Below is a small trained network, with its code and all its weights. Each question gives an input and a target symbol and asks what happens when units are switched off, that is, made to give their printed mean instead of their output.

import numpy as np


def w(rows, s, z=0):
    codes = np.array(rows[::2]) - 128.0
    scale = np.full(codes.shape[1], s)
    scale[-1] = z or s
    return codes * scale


def f(y):
    return y / 2 * (1 + np.tanh(0.7978845608 * (y + 0.044715 * y**3)))


def softmax(a):
    e = np.exp(a - a.max(-1, keepdims=True))
    return e / e.sum(-1, keepdims=True)


def log_softmax(a):
    a = a - a.max(-1, keepdims=True)
    return a - np.log(np.exp(a).sum(-1, keepdims=True))


def net(x, mask):
    ids = ['ΔΘΛΣΦαβεζημπψ'.index(c) for c in x.split()]
    T = len(ids)
    res = E[ids] + P[:T]
    u = 0
    for l in range(2):
        q, k, v = (res @ M[l].T for M in (Q, K, V))
        z = softmax(np.where(np.tri(T) > 0, q @ k.T / 2**0.5, -1e9)) @ v
        res = res + np.where(mask[u], z, O[l][:, -1]) @ O[l][:, :-1]
        u += 1
        y = f(res @ A[l][:, :-1].T + A[l][:, -1])
        res = res + np.where(mask[u : u + 4], y, B[l][:, -1]) @ B[l][:, :-1]
        u += 4
    return log_softmax(res[-1] @ U[:, :-1].T + U[:, -1])


Q, K, V, O, A, B = {}, {}, {}, {}, {}, {}
E = w([
[98,252,169,182],'Δ',
[180,200,206,144],'Θ',
[116,130,57,90],'Λ',
[152,93,95,201],'Σ',
[136,87,154,74],'Φ',
[127,173,155,83],'α',
[76,84,163,40],'β',
[154,25,185,143],'ε',
[146,165,253,59],'ζ',
[97,175,155,47],'η',
[79,119,96,62],'μ',
[150,94,89,105],'π',
[9,127,21,65],'ψ',
],0.019)
P = w([
[204,113,96,72],'0',
[202,126,65,57],'1',
[201,133,71,61],'2',
[198,131,53,63],'3',
[182,113,76,72],'4',
[174,123,74,104],'5',
[156,100,66,101],'6',
[125,79,69,131],'7',
[116,75,80,144],'8',
[61,33,86,178],'9',
[82,27,72,152],'10',
[60,3,54,163],'11',
],0.0041)
Q[0] = w([
[254,167,109,24],'L0H0',
[72,219,136,33],'L0H0',
],0.0093)
K[0] = w([
[102,123,35,96],'L0H0',
[92,155,84,8],'L0H0',
],0.015)
V[0] = w([
[59,134,235,249],'L0H0',
[3,158,44,20],'L0H0',
],0.004)
O[0] = w([
[193,253,104,31,2],'L0H0',
[90,177,144,144,201],'L0H0',
],0.011,0.0052)
A[0] = w([
[106,139,106,73,169],'L0N0',
[119,110,110,160,178],'L0N1',
[171,75,253,173,247],'L0N2',
[130,154,137,78,5],'L0N3',
],0.011,0.0032)
B[0] = w([
[2,215,177,251,138],'L0N0',
[147,140,154,166,171],'L0N1',
[114,174,15,66,254],'L0N2',
[221,113,169,118,112],'L0N3',
],0.0085)
Q[1] = w([
[69,126,58,88],'L1H0',
[242,254,162,97],'L1H0',
],0.01)
K[1] = w([
[42,113,79,199],'L1H0',
[253,72,254,152],'L1H0',
],0.01)
V[1] = w([
[167,47,209,141],'L1H0',
[145,122,86,254],'L1H0',
],0.0074)
O[1] = w([
[100,11,138,132,3],'L1H0',
[146,162,124,183,150],'L1H0',
],0.011,0.0058)
A[1] = w([
[80,146,67,211,167],'L1N0',
[62,189,213,120,252],'L1N1',
[36,52,31,159,219],'L1N2',
[255,87,117,116,148],'L1N3',
],0.011,0.0045)
B[1] = w([
[192,186,187,41,210],'L1N0',
[37,28,69,206,180],'L1N1',
[188,71,222,137,248],'L1N2',
[30,154,47,254,152],'L1N3',
],0.0065,0.013)
U = w([
[103,204,146,178,143],'Δ',
[162,211,134,100,213],'Θ',
[172,175,254,105,145],'Λ',
[166,120,97,207,75],'Σ',
[154,92,142,28,168],'Φ',
[112,131,135,119,104],'α',
[87,78,150,97,29],'β',
[147,79,37,117,28],'ε',
[96,138,107,27,92],'ζ',
[88,108,111,157,65],'η',
[113,122,184,143,56],'μ',
[183,87,143,141,253],'π',
[129,142,141,131,8],'ψ',
],0.0096,0.0052)

Each question gives the input, a string of symbols that net reads in full, and the target symbol t.
The units are the heads (2 rows each of Q, K, V and O) and the neurons (one row each of A and B). Each row of codes is followed by its name. A weight is (code - 128) times the scale printed after its matrix; where a second scale follows, it is the last column's (O, A, B and U).
mask holds one flag per unit, layer by layer, with each layer's heads first. A switched-off unit (its flag False) gives its mean, the last column of its rows in O or B, instead of its output. The means were averaged over made-up inputs and are rounded, as every weight is.
A unit's drop is (log p(t) with every unit on - log p(t) with that unit switched off) / (log p(t) with every unit on - log p(t) with every unit switched off).
The circuit of an input: a set's keep is (log p(t) with only the set's units on - log p(t) with every unit switched off) / (log p(t) with every unit on - log p(t) with every unit switched off). Starting from all 10 units, units are removed one at a time, each time the one whose removal leaves the highest keep (on an exact tie, the one counted first), for as long as the keep stays at least 0.8.
units of the circuit, in order: the units of the circuit, biggest drop first
k most important neurons: the k neurons with the biggest drops, biggest first
k most important neurons of layer l: the k neurons of layer l with the biggest drops, biggest first
drop when u is switched off: that unit's drop, to one decimal
input Φ ψ Θ Φ, target Θ: 3 most important neurons : (L0N0 L1N0 L0N2)
input π Δ μ Λ, target Λ: units of the circuit, in order : (L1N0 L1N2 L0H0 L1N1)
input Λ ε η Φ η ψ Λ β Λ π μ, target Δ: units of the circuit, in order : (L1H0 L0N0)
input β ψ Φ, target Δ: most important neuron : (L1N1)
input Θ β Θ α π Φ Λ Φ Θ Θ, target Θ: 3 most important neurons : (L0N2 L1N2 L1N1)
input Φ Φ ψ Σ Σ Λ η, target Δ: 2 most important neurons : (L1N1 L0N0)
input β Θ β Φ Φ ζ Φ Φ ψ, target Δ: units of the circuit, in order : (L0N0 L1H0)
input Φ π β, target β: 2 most important neurons of layer 1 : (L1N1 L1N0)
input Σ π μ Λ β, target β: 2 most important neurons : (L0N2 L1N1)
input ε π α Λ ψ π ζ Φ π, target Θ: 2 most important neurons : (L0N0 L1N2)
input Λ π π ε, target ε: 2 most important neurons of layer 1 : (L1N3 L1N0)
input π α Σ π ψ β π Φ η Λ, target Δ: 2 most important neurons : (L0N0 L0N2)
input π Φ Σ Φ ε Δ π Φ Φ η, target η: 3 most important neurons : (L1N1 L0N2 L0N0)
input Φ ε π Λ π μ π Φ π Φ ψ, target Δ: units of the circuit, in order : (L0N0)
input Φ Θ β π π ε π π Φ Φ, target Φ: 2 most important neurons of layer 0 : (L0N2 L0N0)
input Φ π Φ Θ ζ, target ζ: drop when L1N2 is switched off : 0.1
input β β Θ ψ π Λ, target Δ: drop when L1H0 is switched off : 0.8
input Θ Δ Θ Φ α Λ π Θ ψ π Λ Φ, target Θ: drop when L0N0 is switched off : 0.3
